Moves between items:
pigi: η>tisu, γ>fula, χ>nimu
pete: η>dopo, γ>ruse, χ>keti
palo: η>nimu, γ>dazi, χ>kase
tana: η>telu, γ>piru, χ>rami
muzi: η>sali, γ>redi, χ>tuza
telu: η>nobi, γ>tuta, χ>tana
keti: η>pete, γ>roko, χ>rulo
tuta: η>piru, γ>telu, χ>zimi
ruse: η>roko, γ>pete, χ>tive
dopo: η>lile, γ>tive, χ>pete
zefi: η>vaku, γ>pubi, χ>pogi
niki: η>kase, γ>feba, χ>reki
tada: η>dazi, γ>nimu, χ>fula
zadu: η>nafe, γ>pofo, χ>sodo
nimu: η>pigi, γ>tada, χ>palo
tive: η>ruse, γ>dopo, χ>fole
fula: η>tada, γ>pigi, χ>suno
roko: η>riti, γ>keti, χ>ruse
feba: η>guzi, γ>niki, χ>rusa
riti: η>muse, γ>rulo, χ>roko
rulo: η>keti, γ>riti, χ>sali
rami: η>tana, γ>fese, χ>vevi
nafe: η>fole, γ>riso, χ>zadu
pubi: η>tuza, γ>zefi, χ>kesa
sali: η>rulo, γ>muse, χ>muzi
tidi: η>suno, γ>vevi, χ>fese
fole: η>tive, γ>lile, χ>nafe
rusa: η>feba, γ>kase, χ>dazi
poke: η>reki, γ>sodo, χ>pofo
redi: η>pogi, γ>muzi, χ>muse
kesa: η>pubi, γ>vaku, χ>nobi
tisu: η>vevi, γ>suno, χ>pigi
guzi: η>sodo, γ>reki, χ>feba
fese: η>tidi, γ>rami, χ>piru
dazi: η>rusa, γ>palo, χ>tada
pogi: η>zefi, γ>tuza, χ>redi
sodo: η>zadu, γ>poke, χ>guzi
reki: η>niki, γ>guzi, χ>poke
vevi: η>rami, γ>tidi, χ>tisu
pofo: η>poke, γ>zadu, χ>riso
lile: η>riso, γ>fole, χ>dopo
muse: η>redi, γ>sali, χ>riti
vaku: η>zimi, γ>kesa, χ>zefi
kase: η>palo, γ>rusa, χ>niki
riso: η>pofo, γ>nafe, χ>lile
suno: η>fula, γ>tisu, χ>tidi
zimi: η>tuta, γ>nobi, χ>vaku
tuza: η>muzi, γ>pogi, χ>pubi
piru: η>fese, γ>tana, χ>tuta
nobi: η>kesa, γ>zimi, χ>telu

The rows follow the links: the fewer symbols apart two items are, the more alike their rows tend to be.

Rows of some items; one shown again gets a slightly different row:
vaku -> 34,-63,-64,-15,38,-9,-43,-75,95,34,1,21,-34,10,-13,10,51,-18,-21,-19,6,61,-48,-12,59,5,59,26,3,98,29,-88,-4,-54,29,-63,-15,26,8,-48,51,11,32,87,28,-39,-101,28,-4,0,-29
redi -> 33,-27,5,-4,54,-59,-81,-111,81,-26,43,-12,-46,-26,-4,6,35,-15,-34,-35,40,51,-13,35,63,-51,72,-20,-10,-11,58,-69,39,-6,-2,-39,-35,3,-25,-18,59,-8,14,118,34,-18,-82,34,0,31,-8
guzi -> -37,56,55,15,-35,15,45,91,-97,-24,-9,-17,30,-9,7,-23,-53,23,33,29,-17,-61,49,-6,-56,4,-70,-30,9,-86,-34,90,8,31,-29,68,19,-33,3,46,-51,-6,-27,-96,-25,40,101,-34,-4,-12,25
telu -> 18,-43,-13,34,5,95,-120,7,-31,-28,8,-4,-40,36,6,45,4,12,-43,0,-35,-3,-9,48,6,-19,75,-28,3,15,71,-32,16,53,29,-35,-80,75,7,51,16,-82,38,85,-54,43,-49,-11,-61,-49,44
tana -> 24,-18,-6,9,11,82,-106,6,-45,-46,34,-5,-50,53,5,38,21,38,-27,-15,-21,-14,-17,37,5,-8,74,-42,-8,1,60,-31,1,66,23,-30,-74,70,9,52,15,-84,29,94,-56,36,-54,-4,-60,-50,61
muzi -> -45,-100,-33,87,-5,25,-84,-28,30,64,-116,-4,16,-35,-18,28,-28,-68,-66,66,-67,-1,21,58,-1,-51,6,55,70,60,-7,-5,51,-19,20,-64,-36,39,12,-26,18,-9,31,-33,-28,30,-8,-38,-2,10,-43
lile -> -19,13,0,-3,-3,-91,94,-21,52,50,-47,8,49,-57,-3,-30,-31,-40,16,23,4,8,18,-33,8,4,-78,53,17,6,-58,30,-2,-66,-22,12,64,-69,-8,-64,-16,83,-26,-103,49,-34,56,-5,58,53,-66
fole -> -3,52,109,21,15,-69,-17,-15,-46,-84,52,-43,-11,-40,25,-14,-38,16,-2,-6,27,-30,50,64,-16,-61,-1,-72,0,-157,21,43,48,53,-46,55,-20,-29,-37,58,4,-25,-29,1,-1,34,53,-1,-10,33,27
sali -> -45,-89,-38,82,0,5,-54,-22,38,79,-118,3,34,-39,-13,24,-45,-72,-62,65,-58,3,20,52,2,-51,-13,65,70,54,-14,2,61,-36,6,-63,-18,27,13,-39,19,14,19,-55,-16,18,3,-33,7,25,-60
niki -> 28,95,44,-83,-9,-51,119,11,-2,-48,91,5,-5,6,9,-43,16,40,61,-42,59,5,-12,-58,0,50,-41,-38,-54,-51,-26,17,-57,-8,-21,74,55,-57,-5,1,-25,40,-36,2,46,-46,28,29,30,14,14
sodo -> -24,61,81,15,-20,-8,35,62,-88,-46,7,-32,33,-17,9,-7,-51,22,17,19,-5,-59,48,21,-53,-18,-52,-41,9,-115,-20,87,11,51,-29,78,10,-29,-5,54,-40,-16,-35,-77,-27,36,102,-24,-3,3,37
zimi -> 24,-63,-83,-19,23,14,-21,-53,88,62,-19,31,-31,22,-10,18,50,-19,-17,-18,5,59,-54,-29,52,27,41,50,-7,129,19,-87,-23,-49,30,-79,-4,40,9,-52,30,6,33,67,15,-38,-91,29,-2,-2,-29
pigi -> 46,67,27,-63,7,31,7,24,-45,-82,113,-10,-46,52,15,-6,36,71,42,-62,42,-4,-22,-24,8,43,38,-66,-59,-52,43,-23,-49,57,8,43,-8,4,-8,56,-13,-38,-4,91,-8,4,-32,29,-28,-39,78
nobi -> -4,-61,-25,46,1,94,-133,2,-30,-6,-24,-9,-33,26,-2,56,4,-5,-56,13,-45,-3,1,57,0,-36,67,-10,22,31,57,-27,30,43,30,-49,-78,79,13,36,25,-80,38,56,-60,48,-53,-23,-50,-46,25

Each walk starts at a row. The symbols on each line, taken left to right, move it on to the next item.
Answer with the item's row; about right is enough.
start 21,-4,63,-1,52,-87,-70,-100,48,-60,57,-26,-41,-37,7,-4,10,-3,-30,-33,41,33,19,59,39,-67,66,-51,2,-84,46,-37,55,28,-23,-10,-32,-12,-42,17,43,-15,0,103,28,3,-39,24,-1,49,4
χ γ η: -37,-38,-19,40,-14,-61,38,-29,56,81,-97,7,60,-62,-13,-9,-40,-65,-17,54,-16,6,28,-2,-5,-24,-61,72,47,32,-61,27,32,-68,-8,-26,35,-35,2,-65,9,63,-15,-101,29,-13,37,-15,40,54,-77
η γ: 3,32,102,15,19,-75,-35,-33,-30,-88,51,-43,-7,-42,16,-13,-27,5,-19,-17,32,-12,55,69,-1,-76,20,-68,-3,-149,32,25,59,48,-46,50,-22,-33,-47,54,19,-21,-19,30,8,27,28,8,-5,42,19
start 22,-54,-108,-21,7,37,-8,-25,75,63,-29,43,-24,32,-21,15,47,-19,-11,-2,-14,50,-52,-47,41,43,25,57,-5,141,3,-81,-29,-50,39,-71,1,39,23,-65,20,22,32,43,7,-34,-74,10,9,-13,-31
η η η: -9,-30,-106,-12,-32,70,44,57,12,85,-59,38,12,49,-10,13,17,-1,23,20,-37,3,-52,-69,-8,77,-29,70,5,145,-29,-20,-59,-51,37,-41,26,35,44,-41,-26,14,13,-46,-21,-20,-12,-13,8,-41,-22
γ: 37,28,13,-36,8,65,-52,17,-49,-74,80,-3,-60,67,7,15,37,60,10,-50,17,-9,-20,11,7,9,74,-61,-35,-21,51,-26,-30,64,17,7,-41,43,4,66,3,-69,8,105,-37,25,-53,14,-63,-48,80
start -28,-90,-33,83,8,67,-122,-13,3,33,-80,0,-11,-1,-5,48,-20,-39,-74,41,-65,-4,9,60,1,-58,33,26,49,60,33,-20,53,13,21,-69,-61,64,14,1,31,-54,45,12,-52,34,-30,-34,-32,-17,-3
γ: 36,-48,-49,-12,44,-29,-56,-93,105,19,11,10,-44,3,-5,10,50,-25,-29,-23,17,74,-37,0,64,-8,73,13,-8,70,37,-91,14,-27,21,-62,-19,19,-6,-45,49,7,23,103,32,-40,-102,34,2,21,-24
η χ χ: 33,-46,-21,3,52,-49,-65,-101,91,-3,32,1,-38,-11,-7,7,48,-24,-31,-36,33,71,-21,20,69,-29,75,-7,-8,37,50,-81,24,-15,17,-56,-32,6,-15,-28,66,0,24,112,41,-26,-97,37,1,25,-20
start -31,-21,-13,23,-6,-66,64,-22,44,68,-73,2,57,-61,-5,-32,-33,-55,-4,38,-9,9,28,-12,-2,-10,-72,58,25,21,-57,29,22,-66,-21,0,57,-48,-1,-67,-2,77,-20,-99,39,-25,46,-12,57,56,-75
γ η η: 25,12,82,17,53,-82,-59,-85,33,-72,62,-35,-28,-32,10,-11,0,-2,-22,-35,45,11,34,58,24,-81,53,-50,-1,-106,47,-13,53,38,-30,21,-33,-16,-52,26,42,-16,-12,79,26,7,-18,28,-11,50,7
γ χ: -47,-77,-26,69,-7,-22,-21,-25,53,78,-113,7,38,-53,-11,5,-46,-71,-54,58,-50,2,22,26,-1,-39,-30,73,58,56,-31,18,62,-53,-2,-55,1,4,6,-54,10,38,10,-82,4,2,22,-36,29,31,-75
start -7,-10,-68,-2,-51,93,64,91,-34,63,-63,34,38,40,-11,8,1,6,28,25,-50,-26,-29,-65,-32,74,-60,55,9,95,-50,27,-55,-32,27,-11,34,15,45,-15,-48,12,8,-92,-17,1,34,-21,8,-46,-9
γ η γ: -15,-21,-85,-9,-34,77,67,76,-11,75,-61,42,19,39,-11,11,3,5,24,29,-46,-19,-42,-63,-25,83,-46,72,2,118,-42,6,-58,-40,33,-25,26,21,44,-29,-40,19,18,-69,-21,-13,4,-19,8,-45,-9
χ χ: 9,-39,-109,-22,-18,72,28,28,35,79,-52,42,8,42,-18,16,34,-9,6,7,-28,25,-50,-63,3,70,-4,73,-1,149,-17,-40,-55,-54,46,-57,12,37,40,-44,-2,16,16,-16,-10,-28,-43,-2,9,-35,-23
start 17,28,90,17,47,-85,-46,-62,-4,-80,60,-43,-18,-45,19,-13,-9,5,-19,-23,42,5,40,74,20,-80,37,-71,-5,-135,36,10,52,49,-28,41,-26,-18,-46,36,33,-16,-16,52,20,24,3,14,-6,48,12
η γ: -48,-60,-25,62,-3,-34,14,-26,48,79,-110,1,48,-60,-12,3,-46,-75,-38,59,-33,5,31,15,-4,-36,-52,73,54,48,-46,20,49,-66,-11,-40,28,-10,3,-57,10,50,0,-91,16,-6,38,-22,41,48,-79
χ γ η: 32,-28,36,-1,50,-72,-80,-110,66,-37,50,-26,-44,-30,5,0,27,-11,-30,-34,49,47,4,49,46,-64,71,-40,-2,-43,52,-55,38,8,-14,-13,-37,0,-33,-1,59,-15,7,108,34,-10,-66,33,2,43,-6
start -13,34,10,-21,-8,-90,118,-14,45,30,-18,-2,52,-46,-3,-41,-26,-29,40,11,33,3,5,-38,7,16,-74,35,-7,-4,-64,29,-11,-60,-24,26,74,-72,-10,-56,-11,84,-36,-87,55,-39,53,9,64,58,-44
η γ: -13,52,93,15,-9,-18,20,45,-69,-60,28,-35,24,-27,18,-12,-46,11,11,9,3,-52,56,41,-46,-35,-37,-56,0,-145,-13,75,24,46,-39,66,0,-37,-23,62,-34,-8,-36,-55,-16,40,91,-20,0,20,30
χ η γ: 1,47,12,-41,-9,-89,125,-3,33,11,14,3,41,-28,2,-48,-6,-13,47,-6,35,9,5,-51,-5,31,-74,22,-17,-23,-54,41,-23,-48,-30,43,77,-68,-7,-46,-17,82,-35,-66,59,-41,53,15,56,41,-35
start 7,74,21,-62,-6,-86,128,7,11,-12,38,8,31,-24,8,-46,0,10,59,-19,43,7,0,-59,-5,40,-64,1,-32,-38,-57,38,-38,-34,-27,60,76,-77,-17,-31,-22,67,-40,-54,56,-40,52,9,50,41,-19
χ γ η: -19,53,106,21,1,-45,1,9,-62,-71,33,-37,11,-41,15,-17,-45,11,3,-1,16,-41,54,51,-30,-43,-21,-56,-3,-139,3,71,35,63,-40,67,-6,-33,-28,56,-15,-14,-37,-24,-6,34,69,-16,-17,27,25
start -45,43,34,6,-51,41,64,98,-97,-6,-25,-5,48,5,2,-9,-46,16,23,28,-30,-67,33,-4,-63,27,-77,-10,8,-53,-42,90,-11,26,-24,58,29,-13,17,32,-52,-5,-15,-108,-27,33,95,-40,-10,-21,28
γ χ: 18,85,33,-73,0,-76,128,13,8,-25,69,7,16,3,11,-53,10,25,58,-46,52,1,0,-63,-8,48,-50,-23,-47,-43,-47,25,-43,-24,-31,60,69,-72,-15,-1,-19,55,-46,-24,55,-48,36,26,40,26,-2
η η η: 47,92,34,-89,0,-10,77,21,-42,-83,115,1,-29,46,8,-35,36,59,71,-61,54,-3,-18,-51,0,53,8,-55,-64,-60,9,4,-58,32,-9,68,25,-29,-15,38,-17,1,-21,45,22,-24,2,35,-9,-19,56
start -34,-84,-41,82,7,51,-108,-23,16,50,-103,-1,9,-24,-3,39,-22,-48,-70,54,-62,0,6,59,-3,-58,24,32,58,60,20,-13,62,1,23,-74,-50,60,13,-21,26,-35,26,-11,-40,30,-25,-37,-13,-4,-27
χ χ: -18,-82,-30,69,10,80,-135,1,-14,15,-61,-3,-20,11,-1,51,-6,-20,-59,29,-50,3,2,64,-4,-41,52,7,47,38,46,-25,49,31,28,-63,-74,75,15,29,21,-60,41,37,-61,40,-45,-24,-41,-31,16
start 11,-49,-110,-23,-2,54,9,3,54,81,-40,35,-10,33,-12,10,45,-12,-9,0,-17,36,-60,-56,29,54,9,65,-2,152,-9,-53,-47,-61,39,-67,13,34,38,-51,1,17,28,13,1,-34,-65,4,6,-37,-31
γ χ: 28,3,7,-12,8,77,-85,16,-45,-61,61,-4,-50,61,4,35,32,47,-6,-28,-7,-12,-17,25,6,6,73,-48,-16,-11,65,-35,-12,68,17,-5,-66,57,12,66,11,-77,25,98,-37,33,-53,3,-60,-62,76
χ χ: 40,47,28,-56,6,51,-20,24,-55,-83,100,-7,-47,55,2,8,41,65,26,-52,32,-10,-19,-8,4,22,56,-69,-49,-50,50,-22,-40,64,10,36,-28,28,-4,64,-1,-60,7,93,-18,14,-39,17,-43,-48,75
